Below are the code and all the weights of a small trained network. Each question names an input and a class and asks about switching units off, where a switched-off unit gives its printed mean instead of its output.

import numpy as np


def w(rows, s, z=0):
    codes = np.array(rows[::2]) - 128.0
    scale = np.full(codes.shape[1], s)
    scale[-1] = z or s
    return codes * scale


def f(y):
    return np.maximum(y, 0)


def log_softmax(a):
    a = a - a.max(-1, keepdims=True)
    return a - np.log(np.exp(a).sum(-1, keepdims=True))


def net(x, mask):
    res = np.array(x, float).reshape(1, 4) / 4 @ E
    y = f(res @ A[0][:, :-1].T + A[0][:, -1])
    res = res + np.where(mask, y, B[0][:, -1]) @ B[0][:, :-1]
    return log_softmax(res[-1] @ U[:, :-1].T + U[:, -1])


A, B = {}, {}
E = w([
[140,251,175,156,255],'x0',
[114,42,97,233,230],'x1',
[56,190,5,60,162],'x2',
[138,131,120,136,124],'x3',
],0.0079)
A[0] = w([
[120,166,122,82,103,59],'n1',
[90,73,87,167,183,95],'n2',
[133,140,135,114,118,237],'n3',
[83,130,84,96,141,132],'n4',
[111,98,119,117,96,118],'n5',
[117,179,146,112,88,87],'n6',
[109,169,10,106,143,77],'n7',
[102,60,49,120,55,50],'n8',
[192,114,199,156,111,107],'n9',
[149,175,101,89,101,204],'n10',
[116,121,77,175,128,136],'n11',
[117,196,141,139,143,153],'n12',
[89,147,31,107,190,63],'n13',
[83,155,66,78,147,66],'n14',
[130,137,159,79,70,254],'n15',
[95,204,131,167,158,66],'n16',
[187,144,165,102,100,120],'n17',
[153,178,129,76,68,157],'n18',
[117,97,132,149,82,122],'n19',
[100,91,118,102,90,176],'n20',
[84,83,126,185,129,189],'n21',
[184,151,186,146,145,125],'n22',
[128,151,88,109,150,86],'n23',
[125,100,115,151,66,126],'n24',
[159,93,89,107,119,90],'n25',
[170,165,151,151,152,185],'n26',
],0.012,0.0046)
B[0] = w([
[141,90,175,168,146,179],'n1',
[178,130,184,128,181,230],'n2',
[167,124,60,156,179,192],'n3',
[86,70,101,144,95,196],'n4',
[43,226,150,211,160,175],'n5',
[121,101,201,121,233,184],'n6',
[96,2,158,155,53,233],'n7',
[84,191,190,174,154,232],'n8',
[117,49,146,192,19,230],'n9',
[183,92,109,190,171,217],'n10',
[203,99,164,146,195,183],'n11',
[35,171,121,211,142,210],'n12',
[125,102,164,172,104,238],'n13',
[127,53,166,160,93,208],'n14',
[156,118,93,181,178,254],'n15',
[85,157,185,179,134,208],'n16',
[189,31,104,145,177,200],'n17',
[168,102,143,148,209,238],'n18',
[33,186,137,193,128,182],'n19',
[109,155,139,194,163,204],'n20',
[200,101,109,167,188,217],'n21',
[68,134,142,237,48,215],'n22',
[103,113,136,191,61,169],'n23',
[60,174,156,212,149,194],'n24',
[36,213,147,122,221,161],'n25',
[70,144,104,168,136,218],'n26',
],0.0062,0.0082)
U = w([
[35,232,179,158,139,82],'0',
[127,18,138,148,26,108],'1',
[154,113,76,157,162,255],'2',
[216,63,166,116,254,85],'3',
[134,133,109,91,167,188],'4',
[158,170,35,43,94,89],'5',
[193,127,47,74,49,82],'6',
[161,168,113,27,186,85],'7',
],0.0085,0.008)

Each question gives the input, the list of numbers given to net, and the class t.
The units are the neurons (one row each of A and B). Each row of codes is followed by its name. A weight is (code - 128) times the scale printed after its matrix; where a second scale follows, it is the last column's (A, B and U).
mask holds one flag per neuron, in row order. A switched-off neuron (its flag False) gives its mean, the last column of its row in B, instead of its output. The means were averaged over made-up inputs and are rounded, as every weight is.
A unit's drop is (log p(t) with every unit on - log p(t) with that unit switched off) / (log p(t) with every unit on - log p(t) with every unit switched off).
The circuit of an input: a set's keep is (log p(t) with only the set's units on - log p(t) with every unit switched off) / (log p(t) with every unit on - log p(t) with every unit switched off). Starting from the 12 units with the biggest drops (on a tie, the unit counted first), units are removed one at a time, each time the one whose removal leaves the highest keep (on an exact tie, the one counted first), for as long as the keep stays at least 0.8.
circuit, biggest first: the units of the circuit, biggest drop first
top k neurons: the k neurons with the biggest drops, biggest first
drop when u is switched off: that unit's drop, to one decimal
input [-7,-6,3,-2], class 0: top neuron => [n8]
input [-3,8,1,7], class 3: circuit, biggest first => [n2, n11]
input [1,-2,6,-5], class 1: circuit, biggest first => [n7, n14]
input [2,-7,-3,2], class 3: circuit, biggest first => [n18, n17]
input [-6,-8,-7,-2], class 3: top 3 neurons => [n17, n18, n15]
input [-6,6,4,-1], class 0: circuit, biggest first => [n8, n25]
input [-2,-8,6,-1], class 3: top 2 neurons => [n18, n6]
input [-5,6,0,-2], class 3: circuit, biggest first => [n21, n2]
input [0,0,2,-2], class 4: top 2 neurons => [n9, n22]
input [2,7,-7,2], class 1: top 3 neurons => [n9, n22, n18]
input [-5,8,-6,0], class 3: top 3 neurons => [n21, n2, n11]
input [-2,-1,6,0], class 1: top 2 neurons => [n7, n14]
input [0,4,4,1], class 1: top 2 neurons => [n7, n18]
input [3,-5,-8,-1], class 1: top 2 neurons => [n9, n22]
input [-7,-6,3,6], class 0: circuit, biggest first => [n8]
input [2,-7,7,-7], class 1: top 2 neurons => [n7, n14]
input [-8,-1,8,-6], class 0: drop when n23 is switched off => 0.0
input [1,-1,5,-3], class 1: drop when n7 is switched off => 0.2
input [-5,-8,-1,4], class 3: drop when n18 is switched off => 0.2
input [0,3,-8,6], class 1: circuit, biggest first => [n9]
